Each row of numbers belongs to one of the objects below and depends on some of the facts about them. Some rows are named. Which object is each other row?

Some facts about the objects:
bafek | Ω grelobun
beror | Ω piplubus, bromir | θ loplal
bidre | Ω fliklam
boflel | Ω setrul | θ brebra, stiligan
bogral | Ω mosku, kistidil, kidron
brakol | Ω gogifa | θ skobrik
brebra | Ω rinor, kidron | θ skobrik
bregrum | Ω sogren | θ tulir, fliklam
bromir | Ω brupi
brupi | Ω fluga
buzes | Ω fliklam | θ brebra, gugra
dakiple | θ fleba, buzes, grevuk
degri | θ grelobun
divul | Ω stestok, stiligan, fliklam
dradem | Ω gotos
drevu | Ω sogren, riflipus
dritrur | Ω buzes | θ grudruk
droskes | θ tulir
drostik | Ω skigren
duzim | Ω plotrudra | θ loplal, gafor, stiligan
fakur | Ω brebra
flasku | Ω puzemum, riflipus, rinor, drevu | θ muplonar
fleba | Ω fluga, skuduk | θ padri
flefla | Ω setrul, groke
fliklam | θ skobrik, plogrur
floplom | Ω setrul, truga, gotos
flover | Ω kide, staro, fliklam, truga | θ nizak, stiligan, plogrur
fluga | Ω padri
fudru | Ω kide, truga, padri
gadrak | Ω riflipus, padri
gafo | θ skobrik
gafor | θ klime, brebra, skobrik
gekeklem | Ω kide, skatin | θ brakol
genas | Ω kistidil, grevuk
giko | θ grelobun, makla
gistu | Ω brebra
gogifa | θ gafor
gonel | θ skobrik
grelobun | θ skobrik
grevuk | Ω kistidil, sketris, gonel | θ skobrik
gridol | Ω mosku | θ flover
groflovas | θ skobrik, sustil
groke | Ω pupen
grudruk | θ brebra, gugra, trudrak
gugra | Ω gusuk, setrul, fluga, drevu | θ brebra, skobrik
gusuk | Ω truga | θ kide, stiligan
karem | Ω grelobun, fudru
kide | θ skobrik, stiligan, buzes
kidron | θ zotas, vamotrer, tonim
kipostur | θ brebra, sustil
kistidil | θ groflovas
klabu | Ω fudru
klidok | Ω bafek | θ roklo, riflipus
klime | θ kide, stiligan, truga, starul, trudrak
klivulen | θ skeki, grevuk, trudrak
klodir | Ω bogral, gistu, brakol, midror | θ skobrik
klones | Ω skigren, drokle | θ stabral
koto | Ω dradem | θ skobrik, starul
kozu | Ω riflipus
leron | θ muplonar, mizil
loplal | Ω droskes, fluga
lutro | Ω skuduk
makla | θ kide, trudrak, padri
midror | Ω gusuk, bidre, fluga, kidron | θ gugra
mistedrar | θ stiligan, tonim
mizil | Ω tusta | θ brebra
mubrok | θ kide, skobrik
netur | θ groflovas
nizak | Ω staro, fliklam | θ brebra
notom | Ω degri
novol | Ω bogral, tusta, gotos
padri | Ω kide | θ stiligan
paplines | Ω nizak, midror, rinor, fliklam, kistidil, grevuk
platre | Ω nizak, groflovas, roklo | θ puzemum, steflun, klodir
plodrur | Ω truga, padri | θ platre
ploflen | Ω bogral, boflel, fliklam
plogrur | θ nizak, tulir
plotaskos | Ω kidron
plotrudra | Ω staro, rinor, fliklam | θ dritrur
plugak | Ω divul, bafek, groflovas, gusuk
pokizam | Ω setrul
pupen | Ω bidre, drevu
puzemum | Ω kide | θ boflel, stestok
riflipus | θ brebra
rinor | Ω kidron | θ mubrok
robrul | Ω gogifa
robudres | Ω truga | θ vostuk
roklo | Ω kidron
setrul | Ω fudru
sibro | Ω stenu, bromir | θ ruvon, trudrak
skabris | Ω stuze
skatin | Ω gusuk, sketris, tulu
skeki | θ zotas, gugra, trudrak
sketris | Ω nizak
skigren | Ω kide, fliklam
skobrik | Ω gusuk
skuduk | Ω sogren, kistidil | θ brebra
sosu | Ω staro
stabral | Ω lolun | θ brebra, skobrik, truga
staro | Ω fliklam
starul | Ω riflipus, sketris | θ brebra, trudrak
steflun | Ω kluvu, flover, fliklam | θ stiligan
stenu | Ω plodrur, staro
stestok | Ω tulu | θ boflel
stiligan | Ω staro, truga | θ skobrik
stoploklum | Ω staro | θ stabral, grelobun, grevuk
stuze | Ω flover
sustil | θ ruvon, nizak, skobrik
tason | Ω pokizam, stenu, padri
tivir | θ dritrur, mubrok
tolo | Ω fliklam, gadrak
tonim | θ vunir
tradi | Ω skatin, brupi
treki | Ω zapilu, gafor, puzemum, padri
trudrak | Ω plugak | θ kide, brebra, stiligan, buzes
truga | Ω fliklam
tubu | Ω gadrak
tulir | Ω beror, kozu | θ brebra, starul
tusta | Ω puzemum, stiligan, buzes | θ zotas, flasku, plogrur
vagaste | Ω riplal, klidok | θ kistidil
vamotrer | Ω lutro, leron, bromir | θ skobrik, tivir, stestok, plogrur
vetur | Ω klivulen
vostuk | Ω groke, kidron, robudres | θ fliklam, trudrak
vove | Ω plodrur
vukel | Ω gogifa, beror
vunir | θ plogrur
zotas | θ padri

Some objects and their rows:
[ 8  5  3  3  2 -2 -2 -6  3 -2 11  4 -1  3  2  0 -1 -7 -9 14  9 -4  0  4
 -5 -5 -4 -5  7]: lutro
[ 30  16  49 -57   6  41  34   4   1  54  14  42 -15  18  34  50  26 -36
 -23  -1   6  21  38  -6  -1  -7  -8   9  21]: beror
[ 24   2  27 -27  12  56  32   5  13  53  19  28 -19  19  12  36  13 -44
 -20 -21 -24  15  26  -6  -6  -2 -11 -14   9]: loplal
[  9  -6  -6   3   8   1   2  -7   5   8  12  -7 -13  -2  -3  -7  -8  -4
   0  10  -4   3   1   9  -6   9   7  -3   1]: klabu
[-18  -2  -3  18   8 -10  24  -8  28  -2   8   3  12  19   6   0  -4  -9
   8  13  43  19   1 -11  -5   0 -16 -46   8]: riflipus
[  4   2  -5   4  -9  -3  -5  -4   4   1   7   2  -4  -2  -5  -9  -5   7
 -13   9   2   2   6  -2  -6   0  -4  -7   8]: skeki
[  9  -3  -4   3   9   2   1  -6   5   8  12  -7 -12  -1  -3  -7  -8  -4
  -2  10  -2   3   1   9  -6   8   6  -3   2]: floplom
[  8   6  -3  -7   6 -10  -6  -7  -8   5  13 -14 -14  -6   6  -2  -9   9
  -2  16   6   7  -3  14  -5  11   9   6   3]: gridol
[  5   9  -7  -6  -2 -17  -6  -7 -10  -3   9  -7  -7  -5   7   4  -7  15
  -2  20  20   9  -4  10  -1   9   1  11   6]: robudres
[  7   6  -8   5  -1  -2   7  -3   6 -10   7  13   7   3  -6   6  -5  -1
 -11  15  20   6   3   0   3   1 -13   6  11]: tulu
[ 8  2  1  5 -1 -4 -1 -7  3 -1  8  3 -3  2  2 -1  0 -9 -7 13  6 -5  1  3
 -4 -4 -3 -4  6]: skatin
[  9  -1 -12   6   2   1   1  -3   5  -1  11   5  -3  -1  -7   2  -2  -2
  -9  12   7   5   0   5  -3   5  -5   3   6]: stestok
[  5   9   5   0   9   7  -1  -7  -2   9  15 -13 -13   5   4   2 -13  -3
  -5   1  -7   1  -3   8  -6   3   0 -18   1]: robrul
[  6   9   4   2   0   2   6 -10   1  -5   5  -5  -5   7  -2   1 -19  -5
  -5   2  -1  -4   3   4   7  -1  -8  -5   3]: sustil
[  3  14   4  -5  -5 -10   2 -11  -9  -3   5 -11  -8   4   8   7 -17   5
  -1   6   8   2  -1   6   7   3  -6  -3   4]: kipostur
[-11  -7  14   5 -44   5   5 -13   1 -28  47  31 -22  44  52 -26 -24  38
 -31  26  58  10  22   7  19   9   2  26 -19]: degri
[ -6 -27  14  16 -26  28   9 -13  17  -8  55  24 -36  44  39 -43 -25  17
 -28  13  23   1  24  10   8  12  14   8 -27]: notom
[  7   3  -3   2   2   5  -2  -6  -3  11  14 -10 -14   2   4   4  -8  -5
  -5  -2 -10   2  -5   7  -4   5  -2 -12   0]: steflun
[  5  12   5  -6   3  -5  -4 -11 -10   6  10 -19 -16   2   9   2 -17   5
   0   4  -3   1  -3  11   1   6   2  -7   0]: sibro
[  6   9   4  -2  -1 -11  -6  -8  -4  -3  10  -3  -3   0   8   2  -2   1
  -7  18  15  -2  -3   6  -3  -3  -1  -2   6]: brakol
[  7   8   1   5  -4  -4   1  -5   4  -9   8  12   7   5   0   5   1  -6
 -12  15  18  -3   2  -1   0  -8 -11  -1  10]: sogren

Which object is each row?
No name comes twice in this set of rows, the named rows included.
[  4   9   0 -13   2 -23  -7 -12 -14   3   9 -21 -16  -7  15  -2 -12  18
   6  20  15  10  -4  15  -1  14  12   8   3] | gekeklem
[ 11 -10 -18  18  12  10  -6  -2  10   4  17  -4 -10  -5 -17 -12  -5  -8
  -9   7 -14  -3  -6   9 -11   8   4  -4  -1] | mizil
[ 11   6  17 -24  -4   6   4  -6  -3  28   9   0 -19   1  13   3  -1   2
 -10   5  -4  10  18   1  -6   5   6  -3   8] | duzim
[  8  15 -17  19  -5   7 -10   2  -1 -19  14   8   8   2 -15   8  -8   1
 -22   5   2  -5 -10   2   0  -4 -20   0   7] | leron
[ 14 -10 -30  40   2  30  -7   4  17  -7  19  11   1   2 -34  -5  -3 -23
 -24 -10 -31 -14 -11   1 -10  -4 -17 -14   0] | muplonar
[  3  -1 -13   4 -27 -17   1  -9   3  -7  -5   9   3  -1  -2  -2  -4   8
  -9   9  13   4   8  -7   6   0 -12   5   9] | grelobun
[  9 -14 -19   9 -11 -10   9 -11   8   0  -1   4  -6  -2  -6  -1  -5  -8
   2   6   2   3   4   2   6   8  -4   9   3] | bafek
[ 11  14  27 -16  12 -13  20 -22   0 -23 -11  -9  -4   5  -8 -21 -45   4
   4  23  13 -15  22  11  25   0   8  26   8] | netur
[-34 -37 -15  26 -13 -42  43 -29  40  14 -14 -16   0  20  23  -8  -5 -19
  48   3  43  28   3 -20   4  11 -10 -67  -3] | klidok
[ 12  25  47 -13  13   2  38 -28   8 -41 -23  -1   7  20 -21 -25 -69 -12
  -1  12   4 -34  35   4  43 -16  -7  22  10] | kistidil
[ 12   9  18  -1  -1  -9  17 -18   7 -25 -11   9   7   8  -9 -11 -26 -12
  -4  17  12 -20  18   1  21 -12  -6  17  10] | groflovas
[ 22 -19  36 -17  -4 -31  54 -54  11 -33 -54 -19 -16   2 -24 -55 -84 -19
  34  11 -20 -44  50  11  64   1  21  57  -2] | vagaste

The same objects again, as new rows of numbers:
Some rows with their names:
[-43  15  42  -5 -30  -3  37 -17  -7 -14  15 -50  22  27 -53  -9  65  23
  20   2 -15 -19 -29   6   6  31  18  -9 -27  -8]: skobrik
[-21 -23  25  14 -11  12  32 -28  19 -23  12 -15  15  -2 -55  13  57  31
  11  21 -18   2  12  19 -15  23  29  -9 -25  -3]: ruvon
[-22   2  19  11 -16   4  29 -32  19 -25   7 -33  22   0 -53  15  42  36
  12  18 -13   5  -2  25 -17  35  37 -14 -30   4]: robrul
[-30  -8  30  18 -15  30  42   2  17  -3  15 -12   9   1 -59  13  48  37
  18   3 -18  22  12   8   2  28  45 -10   7  10]: kipostur
[-21   3  15   9 -27  -3  22 -34  26 -27  23 -20  50  -2 -59   5  46  44
  38  20 -10  -1   0  13 -13  52  34 -11 -28   7]: drevu
[-38  -4  13  13  -6   5  11 -37  10 -27  25 -19  11   6 -71  20  23  38
   3 -16 -15  11  -1  29 -10  49  23 -28 -19  -6]: tusta
[-28 -14  24  22  -6  30  10 -11  12 -23  37  17  -1  10 -84  13  44  29
   4 -32 -16  19  22  32   2  49  12 -42 -18 -19]: plogrur
[-31 -25  25  19 -10  26   7 -22  11 -22  32   8   3   5 -77  20  49  33
   4 -26 -13  20  19  34  -1  47  10 -37 -18 -20]: vunir
[ -6   3 -11  -9  -5   7  22 -32 -11  -4  -1   1   9  43 -30  17  32  37
  16  11 -28 -17   7  20  -5  59  34  -1 -12  -3]: rinor
[-14 -17  32  12 -14  13  32 -29  21 -21  13 -10  11  -2 -53  13  55  30
  14  20 -18   2   6  22 -19  26  29 -10 -24  -2]: firibas
[ -2  -6  45  -4 -37  21  21 -47   2 -35   2   4  25  16 -68  29  10   3
 -25   1  23   8   1  -5  -7  51  28 -10 -45  37]: steflun
[-55 -27  38   4   7  16  39 -17 -22 -31  22 -11   2  34 -75   8  50   2
   4 -45 -26  -1  -7   0   5  31  13 -32 -33  24]: fliklam
[-29 -20  29  16 -10  22  20 -24  16 -20  25  -4   7  -4 -64  19  49  33
  10  -6 -17  15  13  26 -10  36  27 -23 -14  -9]: droskes
[-56  -1  62  10 -24   9  52 -23 -15 -26  25 -31  -8  28 -47  -5  59  23
  12 -17 -24 -17 -21   0   9  13  27 -13 -18 -12]: gonel
[-11   0  16   4 -21   0  21 -28  21 -19  15 -25  36   4 -59   6  48  34
  18  22  -9   2  -1  15 -17  43  30  -5 -30   3]: loplal
[ -8 -15  44  13 -32  25  24 -37  17 -37  17   8   8  11 -60  19  31  20
 -12  10  12   5  18   0   5  37  33  -9 -34  -5]: mistedrar
[-50  -1  57   9 -17   5  43 -41  -7 -37  26 -20 -14  20 -51   5  46  21
   5  -3 -18 -17 -15  -3  11  14  31  -6 -19 -15]: mubrok
[-53 -17   8  19   5  27  28 -21  14 -10  25  -5   6  -5 -63  20  41  42
  21  23 -27  24   9 -11  11  24  61   5  18   4]: grudruk
[-46  -6  40  16 -14  15  44 -10  -1 -28  25 -22  -3  28 -60  -5  54  24
  13 -15 -21  -9   2   0  13  22  29 -20 -20  -7]: sustil
[-35 -21  22  16 -11  18  26 -29  11 -26  19 -11  12  -3 -52  14  52  38
  16   3 -18  11  11  17  -9  33  27 -15 -23  -4]: kistidil
[-28  -7  21  -3   7  12  17 -38  -4 -22  -1  -6  26   7 -71  21  30   6
  13  11 -15  -9 -17  30 -13  44  24 -16 -19  36]: plotrudra

Name these rows:
No name comes twice in this set of rows, the named rows included.
[-18 -24  19  -9 -10 -24  16 -15  28   5  22 -56  32  18 -86  15  28  37
 -20  12  -1 -20  22   7 -19  26  25   5 -16 -10] | fudru
[-17 -18  23  -8  12  10  31 -26   1 -28 -15 -13  38  10 -79  19  36  -9
   8  20 -10 -15 -13  24 -21  34  22 -16 -41  67] | staro
[-37   6  21   8   4  12  13 -27   6 -33   9 -14  18  13 -77   9  36  17
  18  29  -7 -26 -13  30   6  35  26 -11 -19  15] | stoploklum
[-26   8  12  -7  16  18  50 -19   1  -9   8   2  18  11 -85  16  21   0
  17   2 -31  24 -18 -17 -13  29  50  -2  14  58] | buzes
[-17 -29  24 -12   2 -14  40 -32  10  -7   9 -27  37   6 -72  23  27  15
  -5 -10 -19   0   1   2 -42  30  27  -8 -23  35] | skigren
[-53   5  29  12 -20  10  19 -21  -2 -25  28 -28  10  23 -65   2  42  33
  14 -28 -13   3 -10  18   9  49  18 -30 -22  -8] | vamotrer
[-28  20  18   9 -23  27  39   4  17  11  18 -20  22   0 -70  12  37  41
  26   6 -18  32  -1   8  -2  41  51  -8  25  20] | mizil
[-12 -17  16 -12   3   0  35 -38   2 -22  -3 -18  33   6 -66  19  37  -1
   9   4 -23  10 -15  10 -36  37  22  -8 -37  47] | bidre
[-43 -13 -15   2  12   6   0 -50  -6 -19  17 -12   5  17 -49  22  26  45
  11  13 -27   2   2   9   8  47  40   3  -6 -10] | vostuk
[-46   1   5  17   4   5  11 -50  14 -37  20 -27  11  -2 -61  20  23  40
  11  23 -14   1  -6  13   5  36  47  -5 -11  -2] | sibro
[-40  10  11   9 -17  22  17 -47  11 -32  24  -5   8   6 -63  22  10  34
  -1  28   2  16  -4 -24  23  39  62  12   4   8] | trudrak

